Here is a tiny trained network, its code and every weight. The questions are about switching its units off for an input and a target symbol, where a switched-off unit gives its printed mean instead of its output.

import numpy as np


def w(rows, s, z=0):
    codes = np.array(rows[::2]) - 128.0
    scale = np.full(codes.shape[1], s)
    scale[-1] = z or s
    return codes * scale


def f(y):
    return y / 2 * (1 + np.tanh(0.7978845608 * (y + 0.044715 * y**3)))


def softmax(a):
    e = np.exp(a - a.max(-1, keepdims=True))
    return e / e.sum(-1, keepdims=True)


def log_softmax(a):
    a = a - a.max(-1, keepdims=True)
    return a - np.log(np.exp(a).sum(-1, keepdims=True))


def net(x, mask):
    ids = ['βδεζηθξπστω'.index(c) for c in x.split()]
    T = len(ids)
    res = E[ids] + P[:T]
    u = 0
    for l in range(2):
        q, k, v = (res @ M[l].T for M in (Q, K, V))
        z = softmax(np.where(np.tri(T) > 0, q @ k.T / 4**0.5, -1e9)) @ v
        res = res + np.where(mask[u], z, O[l][:, -1]) @ O[l][:, :-1]
        u += 1
        y = f(res @ A[l][:, :-1].T + A[l][:, -1])
        res = res + np.where(mask[u : u + 4], y, B[l][:, -1]) @ B[l][:, :-1]
        u += 4
    return log_softmax(res[-1] @ U[:, :-1].T + U[:, -1])


Q, K, V, O, A, B = {}, {}, {}, {}, {}, {}
E = w([
[161,184,103,116],'β',
[185,123,166,154],'δ',
[79,77,249,225],'ε',
[112,188,121,117],'ζ',
[185,176,102,153],'η',
[145,184,154,151],'θ',
[133,194,148,143],'ξ',
[128,138,151,99],'π',
[144,142,121,102],'σ',
[148,135,165,118],'τ',
[97,194,153,138],'ω',
],0.011)
P = w([
[140,137,120,90],'0',
[179,230,168,189],'1',
[180,245,170,189],'2',
[180,246,169,179],'3',
[178,241,156,186],'4',
[177,254,154,181],'5',
[174,236,151,183],'6',
[187,230,137,189],'7',
[171,233,140,181],'8',
[183,232,126,177],'9',
[194,226,117,186],'10',
],0.0068)
Q[0] = w([
[132,13,43,69],'L0H0',
[6,76,60,55],'L0H0',
[211,254,229,225],'L0H0',
[236,238,167,164],'L0H0',
],0.0095)
K[0] = w([
[204,223,68,65],'L0H0',
[255,211,162,187],'L0H0',
[16,34,220,139],'L0H0',
[103,8,172,68],'L0H0',
],0.009)
V[0] = w([
[147,228,213,255],'L0H0',
[123,94,250,209],'L0H0',
[48,139,112,30],'L0H0',
[73,46,169,138],'L0H0',
],0.0075)
O[0] = w([
[195,202,93,244,254],'L0H0',
[225,128,202,249,199],'L0H0',
[2,189,191,56,83],'L0H0',
[113,74,182,160,111],'L0H0',
],0.0078,0.0086)
A[0] = w([
[55,51,136,122,3],'L0N0',
[33,105,174,3,122],'L0N1',
[106,154,29,27,49],'L0N2',
[118,57,225,223,71],'L0N3',
],0.0062,0.0048)
B[0] = w([
[128,82,74,147,118],'L0N0',
[149,1,98,40,131],'L0N1',
[71,114,33,107,124],'L0N2',
[100,203,108,136,254],'L0N3',
],0.0078,0.0053)
Q[1] = w([
[92,21,143,103],'L1H0',
[226,247,149,166],'L1H0',
[231,213,153,183],'L1H0',
[130,97,232,108],'L1H0',
],0.011)
K[1] = w([
[163,221,202,221],'L1H0',
[122,24,56,4],'L1H0',
[145,1,90,8],'L1H0',
[246,129,138,169],'L1H0',
],0.009)
V[1] = w([
[109,197,250,202],'L1H0',
[34,110,251,60],'L1H0',
[23,159,123,65],'L1H0',
[223,26,254,99],'L1H0',
],0.0089)
O[1] = w([
[124,195,149,219,2],'L1H0',
[63,221,162,96,57],'L1H0',
[130,164,190,63,168],'L1H0',
[18,185,12,125,35],'L1H0',
],0.011,0.0083)
A[1] = w([
[171,72,100,205,248],'L1N0',
[37,169,2,138,253],'L1N1',
[147,158,189,184,60],'L1N2',
[189,158,247,91,177],'L1N3',
],0.0081,0.0054)
B[1] = w([
[115,149,158,39,250],'L1N0',
[81,45,254,214,140],'L1N1',
[80,176,73,136,192],'L1N2',
[28,109,34,178,234],'L1N3',
],0.0084,0.024)
U = w([
[92,2,35,163,66],'β',
[103,48,157,183,82],'δ',
[131,122,119,137,38],'ε',
[72,93,80,132,30],'ζ',
[214,101,156,94,253],'η',
[195,192,165,78,223],'θ',
[149,154,87,126,168],'ξ',
[94,155,224,99,125],'π',
[114,192,85,34,82],'σ',
[124,120,207,137,166],'τ',
[93,149,52,166,107],'ω',
],0.0058,0.0038)

Each question gives the input, a string of symbols that net reads in full, and the target symbol t.
The units are the heads (4 rows each of Q, K, V and O) and the neurons (one row each of A and B). Each row of codes is followed by its name. A weight is (code - 128) times the scale printed after its matrix; where a second scale follows, it is the last column's (O, A, B and U).
mask holds one flag per unit, layer by layer, with each layer's heads first. A switched-off unit (its flag False) gives its mean, the last column of its rows in O or B, instead of its output. The means were averaged over made-up inputs and are rounded, as every weight is.
A unit's drop is (log p(t) with every unit on - log p(t) with that unit switched off) / (log p(t) with every unit on - log p(t) with every unit switched off).
The circuit of an input: a set's keep is (log p(t) with only the set's units on - log p(t) with every unit switched off) / (log p(t) with every unit on - log p(t) with every unit switched off). Starting from all 10 units, units are removed one at a time, each time the one whose removal leaves the highest keep (on an exact tie, the one counted first), for as long as the keep stays at least 0.8.
circuit, biggest first: the units of the circuit, biggest drop first
most important unit: the unit with the biggest drop
k most important neurons: the k neurons with the biggest drops, biggest first
k most important neurons of layer l: the k neurons of layer l with the biggest drops, biggest first
input ε σ τ, target ω: circuit, biggest first	L1H0
input ω η β, target ω: 3 most important neurons of layer 1	L1N0, L1N3, L1N2
input σ σ δ ζ β τ η η ω σ β, target σ: circuit, biggest first	L0H0, L1H0
input π σ η β θ δ π σ τ ω η, target π: circuit, biggest first	L0H0, L1H0, L1N1, L0N1
input β β σ β β σ β π ω σ, target β: circuit, biggest first	L1N3, L0H0, L1H0, L0N2
input π π θ π η η ω ω ξ, target π: 3 most important neurons	L1N1, L0N1, L0N3
input β β η ω η ζ, target β: 3 most important neurons	L1N3, L0N2, L1N0
input ω τ π β ζ τ η δ σ, target ω: circuit, biggest first	L0H0, L1H0, L1N3, L1N2
input δ δ σ ω, target δ: 3 most important neurons	L1N1, L0N3, L1N3
input π ω η π ζ ξ θ ζ ω, target π: 4 most important neurons	L1N1, L0N1, L0N3, L1N3
input σ β θ, target σ: 2 most important neurons	L0N1, L0N2
input σ ξ η β ζ σ δ, target σ: circuit, biggest first	L0H0, L1H0, L0N1
input ω θ π, target ω: 2 most important neurons of layer 1	L1N3, L1N0
input θ ξ ε, target ω: most important unit	L1N2
input ε σ ω, target ω: 2 most important neurons	L0N3, L1N2
input ω σ η τ σ θ ω ζ δ ω, target ω: 3 most important neurons	L1N0, L1N3, L1N2
input σ β σ, target σ: 3 most important neurons of layer 0	L0N1, L0N2, L0N0
input π σ β ω τ β τ, target π: 3 most important neurons of layer 1	L1N1, L1N3, L1N2
input η β ζ, target η: 3 most important neurons	L0N3, L1N2, L1N3
input π ω τ π β β σ σ, target π: most important neuron of layer 0	L0N1
input δ ω ω σ, target δ: 2 most important neurons	L1N1, L0N3
input σ θ δ, target σ: 4 most important neurons	L0N1, L0N2, L0N3, L1N1
